Below is a small trained network, with its code and all its weights. Each question gives an input and a target symbol and asks what happens when units are switched off, that is, made to give their printed mean instead of their output.

import numpy as np


def w(rows, s, z=0):
    codes = np.array(rows[::2]) - 128.0
    scale = np.full(codes.shape[1], s)
    scale[-1] = z or s
    return codes * scale


def f(y):
    return y / 2 * (1 + np.tanh(0.7978845608 * (y + 0.044715 * y**3)))


def softmax(a):
    e = np.exp(a - a.max(-1, keepdims=True))
    return e / e.sum(-1, keepdims=True)


def log_softmax(a):
    a = a - a.max(-1, keepdims=True)
    return a - np.log(np.exp(a).sum(-1, keepdims=True))


def net(x, mask):
    ids = ['ΓΘαζηλξπτφψ'.index(c) for c in x.split()]
    T = len(ids)
    res = E[ids] + P[:T]
    r = res
    for j in range(3):
        rows = slice(3 * j, 3 * j + 3)
        q, k, v = (r @ M[0][rows].T for M in (Q, K, V))
        z = softmax(np.where(np.tri(T) > 0, q @ k.T / 3**0.5, -1e9)) @ v
        o = O[0][rows]
        res = res + np.where(mask[j], z, o[:, -1]) @ o[:, :-1]
    y = f(res @ A[0][:, :-1].T + A[0][:, -1])
    res = res + np.where(mask[3:15], y, B[0][:, -1]) @ B[0][:, :-1]
    return log_softmax(res[-1] @ U[:, :-1].T + U[:, -1])


Q, K, V, O, A, B = {}, {}, {}, {}, {}, {}
E = w([
[207,219,136,124],'Γ',
[255,161,103,89],'Θ',
[93,45,210,78],'α',
[185,134,76,57],'ζ',
[69,133,164,101],'η',
[42,83,240,133],'λ',
[152,92,169,87],'ξ',
[190,188,79,220],'π',
[60,194,87,88],'τ',
[201,104,210,124],'φ',
[97,82,135,62],'ψ',
],0.017)
P = w([
[18,121,193,148],'0',
[143,173,212,122],'1',
[167,173,233,111],'2',
[187,160,237,100],'3',
[196,147,244,89],'4',
[197,131,255,80],'5',
],0.0051)
Q[0] = w([
[193,79,119,124],'h1',
[187,95,109,92],'h1',
[132,162,125,101],'h1',
[173,33,168,86],'h2',
[132,68,118,27],'h2',
[92,140,87,135],'h2',
[191,179,233,53],'h3',
[107,75,131,182],'h3',
[110,210,253,95],'h3',
],0.018)
K[0] = w([
[124,111,90,167],'h1',
[166,112,96,166],'h1',
[132,178,147,145],'h1',
[172,23,195,74],'h2',
[122,58,104,56],'h2',
[100,122,80,142],'h2',
[229,93,125,254],'h3',
[61,153,178,89],'h3',
[210,173,155,202],'h3',
],0.019)
V[0] = w([
[148,199,180,2],'h1',
[137,123,77,198],'h1',
[177,116,111,141],'h1',
[108,134,119,109],'h2',
[139,46,83,181],'h2',
[159,69,121,196],'h2',
[108,90,61,225],'h3',
[119,164,129,118],'h3',
[156,164,174,40],'h3',
],0.0084)
O[0] = w([
[116,200,40,226,254],'h1',
[162,182,187,49,95],'h1',
[200,205,161,88,145],'h1',
[154,131,121,114,102],'h2',
[113,121,193,80,22],'h2',
[79,113,191,145,107],'h2',
[228,254,179,98,65],'h3',
[100,132,145,117,157],'h3',
[36,8,92,133,194],'h3',
],0.0062,0.0042)
A[0] = w([
[81,147,200,128,104],'n1',
[206,160,132,96,119],'n2',
[139,51,94,57,122],'n3',
[114,133,95,210,141],'n4',
[106,113,67,47,16],'n5',
[167,164,170,5,204],'n6',
[174,141,66,102,254],'n7',
[156,129,177,138,140],'n8',
[175,46,174,164,73],'n9',
[87,105,163,47,72],'n10',
[179,99,144,105,45],'n11',
[96,170,117,107,68],'n12',
],0.014,0.0035)
B[0] = w([
[136,102,165,163,153],'n1',
[124,77,208,31,228],'n2',
[125,228,150,28,158],'n3',
[83,168,181,117,212],'n4',
[143,169,61,145,145],'n5',
[73,160,72,248,254],'n6',
[213,70,113,156,195],'n7',
[161,138,76,83,177],'n8',
[175,24,29,191,165],'n9',
[196,118,173,24,148],'n10',
[127,159,149,97,152],'n11',
[125,71,108,156,132],'n12',
],0.017,0.012)
U = w([
[105,202,158,249,226],'Γ',
[175,137,125,152,209],'Θ',
[86,103,103,85,191],'α',
[136,186,46,134,55],'ζ',
[1,143,141,125,99],'η',
[56,86,176,157,1],'λ',
[59,131,91,117,249],'ξ',
[136,147,188,100,53],'π',
[37,179,39,174,10],'τ',
[104,106,64,175,15],'φ',
[60,180,106,85,129],'ψ',
],0.0085,0.0033)

Each question gives the input, a string of symbols that net reads in full, and the target symbol t.
The units are the heads (3 rows each of Q, K, V and O) and the neurons (one row each of A and B). Each row of codes is followed by its name. A weight is (code - 128) times the scale printed after its matrix; where a second scale follows, it is the last column's (O, A, B and U).
mask holds one flag per unit, heads first, then neurons. A switched-off unit (its flag False) gives its mean, the last column of its rows in O or B, instead of its output. The means were averaged over made-up inputs and are rounded, as every weight is.
A unit's drop is (log p(t) with every unit on - log p(t) with that unit switched off) / (log p(t) with every unit on - log p(t) with every unit switched off).
The circuit of an input: a set's keep is (log p(t) with only the set's units on - log p(t) with every unit switched off) / (log p(t) with every unit on - log p(t) with every unit switched off). Starting from the 12 units with the biggest drops (on a tie, the unit counted first), units are removed one at a time, each time the one whose removal leaves the highest keep (on an exact tie, the one counted first), for as long as the keep stays at least 0.8.
circuit, biggest first: the units of the circuit, biggest drop first
top k neurons: the k neurons with the biggest drops, biggest first
which heads matter: for each layer, one digit per head in row order, 1 if its drop is at least 0.15 and else 0, layers parted by /
drop of u: that unit's drop, to one decimal
input α τ π η, target Γ: circuit, biggest first	(n2)
input ζ π φ Γ α, target Γ: circuit, biggest first	(n6; h3)
input Θ η Γ η π λ, target Γ: top 4 neurons	(n2; n1; n10; n7)
input ξ ζ π π π Θ, target Γ: circuit, biggest first	(n6; h3)
input Γ ψ α φ ψ, target ψ: circuit, biggest first	(n3; h3)
input φ λ λ ψ, target ψ: top 3 neurons	(n3; n6; n7)
input Γ π τ, target Γ: circuit, biggest first	(h3; n8)
input Γ ψ φ π α, target Γ: top 4 neurons	(n6; n1; n7; n2)
input φ α ψ η α, target α: top 3 neurons	(n6; n9; n3)
input Γ ξ π ξ τ, target Γ: circuit, biggest first	(n8; h3)
input π η π, target π: which heads matter	001
input α η α ζ, target ζ: top 3 neurons	(n2; n5; n6)
input α Γ φ, target φ: which heads matter	001
input φ φ λ π π, target π: top neuron	(n6)
input α η ζ, target ζ: drop of n6	0.5
input φ φ λ, target λ: drop of n7	0.0
input φ π ψ, target Γ: drop of n10	-0.1
